Here is a tiny trained network, its code and every weight. The questions are about switching its units off for an input and a target symbol, where a switched-off unit gives its printed mean instead of its output.

import numpy as np


def w(rows, s, z=0):
    codes = np.array(rows[::2]) - 128.0
    scale = np.full(codes.shape[1], s)
    scale[-1] = z or s
    return codes * scale


def norm(h):
    return h / np.sqrt((h * h).mean(-1, keepdims=True) + 1e-5)


def f(y):
    return y / 2 * (1 + np.tanh(0.7978845608 * (y + 0.044715 * y**3)))


def softmax(a):
    e = np.exp(a - a.max(-1, keepdims=True))
    return e / e.sum(-1, keepdims=True)


def log_softmax(a):
    a = a - a.max(-1, keepdims=True)
    return a - np.log(np.exp(a).sum(-1, keepdims=True))


def net(x, mask):
    ids = ['αβγεημξσφω'.index(c) for c in x.split()]
    T = len(ids)
    res = E[ids] + P[:T]
    r = norm(res)
    for j in range(3):
        rows = slice(4 * j, 4 * j + 4)
        q, k, v = (r @ M[0][rows].T for M in (Q, K, V))
        z = softmax(np.where(np.tri(T) > 0, q @ k.T / 4**0.5, -1e9)) @ v
        o = O[0][rows]
        res = res + np.where(mask[j], z, o[:, -1]) @ o[:, :-1]
    y = f(norm(res) @ A[0][:, :-1].T + A[0][:, -1])
    res = res + np.where(mask[3:7], y, B[0][:, -1]) @ B[0][:, :-1]
    return log_softmax(norm(res)[-1] @ U[:, :-1].T + U[:, -1])


Q, K, V, O, A, B = {}, {}, {}, {}, {}, {}
E = w([
[138,82,81,208,142,153,194,143,143,200,110],'α',
[151,117,77,217,174,158,193,146,95,198,98],'β',
[85,57,96,146,145,88,67,151,72,191,52],'γ',
[9,137,104,214,112,156,66,142,173,187,109],'ε',
[123,157,100,110,144,152,92,252,120,51,207],'η',
[170,93,36,98,213,170,153,46,146,49,178],'μ',
[28,146,185,106,70,119,127,121,13,34,127],'ξ',
[153,73,109,243,184,104,94,86,172,93,85],'σ',
[185,115,36,167,118,59,95,58,173,142,87],'φ',
[129,181,125,123,95,66,172,165,190,111,75],'ω',
],0.021)
P = w([
[150,51,69,143,8,165,114,213,133,28,57],'0',
[132,76,73,150,47,161,128,181,124,59,84],'1',
[135,99,80,149,74,149,129,160,116,78,95],'2',
[119,101,86,149,100,146,139,151,117,96,106],'3',
[111,113,95,149,117,136,143,142,117,108,118],'4',
[109,120,103,147,133,126,147,135,114,120,131],'5',
[104,126,113,139,155,119,151,131,111,128,141],'6',
[98,125,123,137,169,110,156,126,110,138,151],'7',
[91,129,134,134,185,101,159,122,109,148,166],'8',
[88,123,148,127,208,88,159,116,110,157,177],'9',
[73,119,151,116,208,81,164,116,122,176,195],'10',
[69,99,162,99,232,57,169,111,131,188,217],'11',
],0.015)
Q[0] = w([
[101,141,63,200,196,164,117,181,124,141,121],'H1',
[148,178,91,106,128,111,63,117,143,67,157],'H1',
[141,164,162,111,94,125,115,183,107,177,114],'H1',
[70,95,83,167,135,100,160,174,127,147,117],'H1',
[88,162,171,192,56,25,197,149,104,111,94],'H2',
[138,108,78,96,61,148,113,113,139,72,109],'H2',
[119,168,152,116,128,68,122,153,144,52,143],'H2',
[159,146,73,243,172,110,60,130,184,206,115],'H2',
[92,106,188,131,151,146,153,102,100,93,98],'H3',
[178,89,103,172,113,196,69,80,116,125,90],'H3',
[84,146,96,217,130,1,183,153,154,138,56],'H3',
[163,198,173,62,90,115,168,159,172,84,69],'H3',
],0.013)
K[0] = w([
[172,130,115,113,176,75,108,137,179,146,151],'H1',
[148,106,81,117,86,167,152,169,124,51,82],'H1',
[125,116,196,212,90,138,92,168,135,145,133],'H1',
[108,179,165,108,208,82,92,147,181,88,168],'H1',
[18,135,236,171,100,112,72,76,109,180,95],'H2',
[140,155,38,157,45,115,120,143,107,79,117],'H2',
[51,197,175,99,63,187,124,166,135,84,163],'H2',
[146,172,82,148,191,91,100,40,183,222,157],'H2',
[188,164,144,153,60,176,131,65,64,122,126],'H3',
[167,151,117,112,124,76,203,126,191,99,74],'H3',
[43,163,232,91,163,8,116,52,121,190,144],'H3',
[109,105,116,115,21,202,49,180,104,153,87],'H3',
],0.011)
V[0] = w([
[127,154,174,167,108,245,170,128,61,130,70],'H1',
[68,140,70,127,89,149,152,85,155,179,163],'H1',
[103,236,176,96,108,187,80,81,89,117,155],'H1',
[79,122,151,110,164,110,54,92,95,138,77],'H1',
[101,118,140,136,113,99,91,85,153,81,134],'H2',
[102,238,147,61,84,47,168,115,153,144,102],'H2',
[132,164,119,108,128,136,151,125,209,105,118],'H2',
[94,206,197,113,121,145,231,125,144,64,133],'H2',
[143,221,90,81,104,27,199,153,191,144,76],'H3',
[156,110,71,12,106,133,172,142,74,150,122],'H3',
[100,91,108,116,138,141,97,197,122,189,88],'H3',
[102,241,179,81,102,151,182,180,130,75,142],'H3',
],0.012)
O[0] = w([
[105,123,157,99,236,118,123,164,153,139,196,81],'H1',
[155,182,133,114,100,213,89,162,167,168,160,114],'H1',
[147,62,108,222,180,126,128,138,172,155,161,3],'H1',
[182,197,194,178,140,148,153,63,177,121,119,67],'H1',
[148,214,88,96,153,134,137,159,87,107,152,159],'H2',
[184,29,65,129,83,159,99,211,75,113,130,57],'H2',
[160,66,203,129,174,102,152,148,65,116,106,99],'H2',
[53,80,100,56,105,93,39,189,124,77,131,99],'H2',
[105,225,108,222,111,142,135,83,119,86,179,173],'H3',
[135,147,92,105,73,108,61,150,94,238,220,107],'H3',
[64,85,133,125,164,137,39,72,84,78,166,145],'H3',
[210,200,139,161,168,143,201,1,161,218,102,144],'H3',
],0.0096,0.011)
A[0] = w([
[169,124,110,174,40,173,115,159,109,66,36,87],'N1',
[70,108,155,174,135,203,87,88,112,128,143,88],'N2',
[139,86,85,124,183,181,111,5,194,166,106,153],'N3',
[133,139,127,145,237,64,155,131,153,199,187,2],'N4',
],0.011,0.0074)
B[0] = w([
[202,82,192,163,197,32,182,147,50,199,173,254],'N1',
[255,96,104,112,117,83,182,89,207,163,182,151],'N2',
[116,88,121,63,151,185,39,213,75,103,103,206],'N3',
[189,80,192,142,61,116,87,74,185,114,101,149],'N4',
],0.017,0.005)
U = w([
[137,113,117,120,29,207,125,163,116,31,131,216],'α',
[76,165,123,91,249,101,153,128,138,173,170,3],'β',
[128,129,153,102,119,99,131,69,149,123,131,59],'γ',
[171,127,156,132,116,150,109,146,195,93,140,217],'ε',
[110,83,69,155,168,117,126,92,152,124,101,95],'η',
[119,156,101,142,98,86,135,173,195,164,67,109],'μ',
[131,130,151,129,165,168,91,156,134,167,71,144],'ξ',
[103,149,162,140,156,119,160,147,159,93,43,72],'σ',
[162,128,153,147,141,122,145,172,104,145,132,173],'φ',
[123,185,117,177,110,151,125,103,139,101,108,162],'ω',
],0.011,0.0056)

Each question gives the input, a string of symbols that net reads in full, and the target symbol t.
The units are the heads (4 rows each of Q, K, V and O) and the neurons (one row each of A and B). Each row of codes is followed by its name. A weight is (code - 128) times the scale printed after its matrix; where a second scale follows, it is the last column's (O, A, B and U).
mask holds one flag per unit, heads first, then neurons. A switched-off unit (its flag False) gives its mean, the last column of its rows in O or B, instead of its output. The means were averaged over made-up inputs and are rounded, as every weight is.
A unit's drop is (log p(t) with every unit on - log p(t) with that unit switched off) / (log p(t) with every unit on - log p(t) with every unit switched off).
The circuit of an input: a set's keep is (log p(t) with only the set's units on - log p(t) with every unit switched off) / (log p(t) with every unit on - log p(t) with every unit switched off). Starting from all 7 units, units are removed one at a time, each time the one whose removal leaves the highest keep (on an exact tie, the one counted first), for as long as the keep stays at least 0.8.
circuit, biggest first: the units of the circuit, biggest drop first
top k neurons: the k neurons with the biggest drops, biggest first
heads that matter: for each layer, one digit per head in row order, 1 if its drop is at least 0.15 and else 0, layers parted by /
drop of u: that unit's drop, to one decimal
input σ μ α ω ξ α ε, target ξ: heads that matter	011
input ξ ξ ω β α ω ω η ω ω, target μ: circuit, biggest first	(H3 H2 H1)
input ω ξ α α ξ ω α σ ω, target μ: heads that matter	011
input ω γ η σ ξ γ β, target ξ: heads that matter	011
input ω η φ γ ω ξ ω ω σ φ ξ, target β: circuit, biggest first	(H2 H3 H1)
input γ ω η γ β η ω ω η, target γ: heads that matter	001
input β α α φ γ, target φ: heads that matter	011
input φ φ σ α γ, target σ: heads that matter	111
input ξ α σ β, target σ: heads that matter	011
input ξ ξ μ η ω σ η, target β: circuit, biggest first	(H3)
input φ σ ξ α γ ω η σ μ φ β β, target φ: heads that matter	101
input η μ σ α ξ α η β μ ξ ω μ, target γ: heads that matter	011
input ω η α α α β γ μ, target α: circuit, biggest first	(N1 H3)
input ω η α ξ α ξ γ η α α η, target γ: circuit, biggest first	(N4 H3)
input β ω β ω φ ξ α α, target ξ: circuit, biggest first	(H2 N3)
input η φ σ, target φ: circuit, biggest first	(N1)
input ξ σ φ ε μ ω β η μ σ α, target σ: circuit, biggest first	(H3 H2)
input γ σ β μ β, target μ: top 2 neurons	(N1 N3)
input η μ ω σ γ, target ω: circuit, biggest first	(H2 H3)
input μ η μ μ η, target β: circuit, biggest first	(H3 H2)
input ω ξ η η γ ε ω φ σ α ε, target σ: heads that matter	001
input ω η γ, target ω: circuit, biggest first	(H3)
input ξ σ α φ, target φ: circuit, biggest first	(N1 H3 H2)
input α ε μ φ σ ξ ξ η, target α: heads that matter	010
input γ γ β ε β β, target ε: top 2 neurons	(N2 N1)
input ω α α η α, target η: top 2 neurons	(N2 N1)
input η ω ω, target φ: top neuron	(N1)
input ω ω β φ σ, target φ: drop of H1	0.1
input ω η ε ω σ β η β α η ξ, target α: drop of H3	-0.2
input μ α μ σ α, target σ: drop of H2	0.5
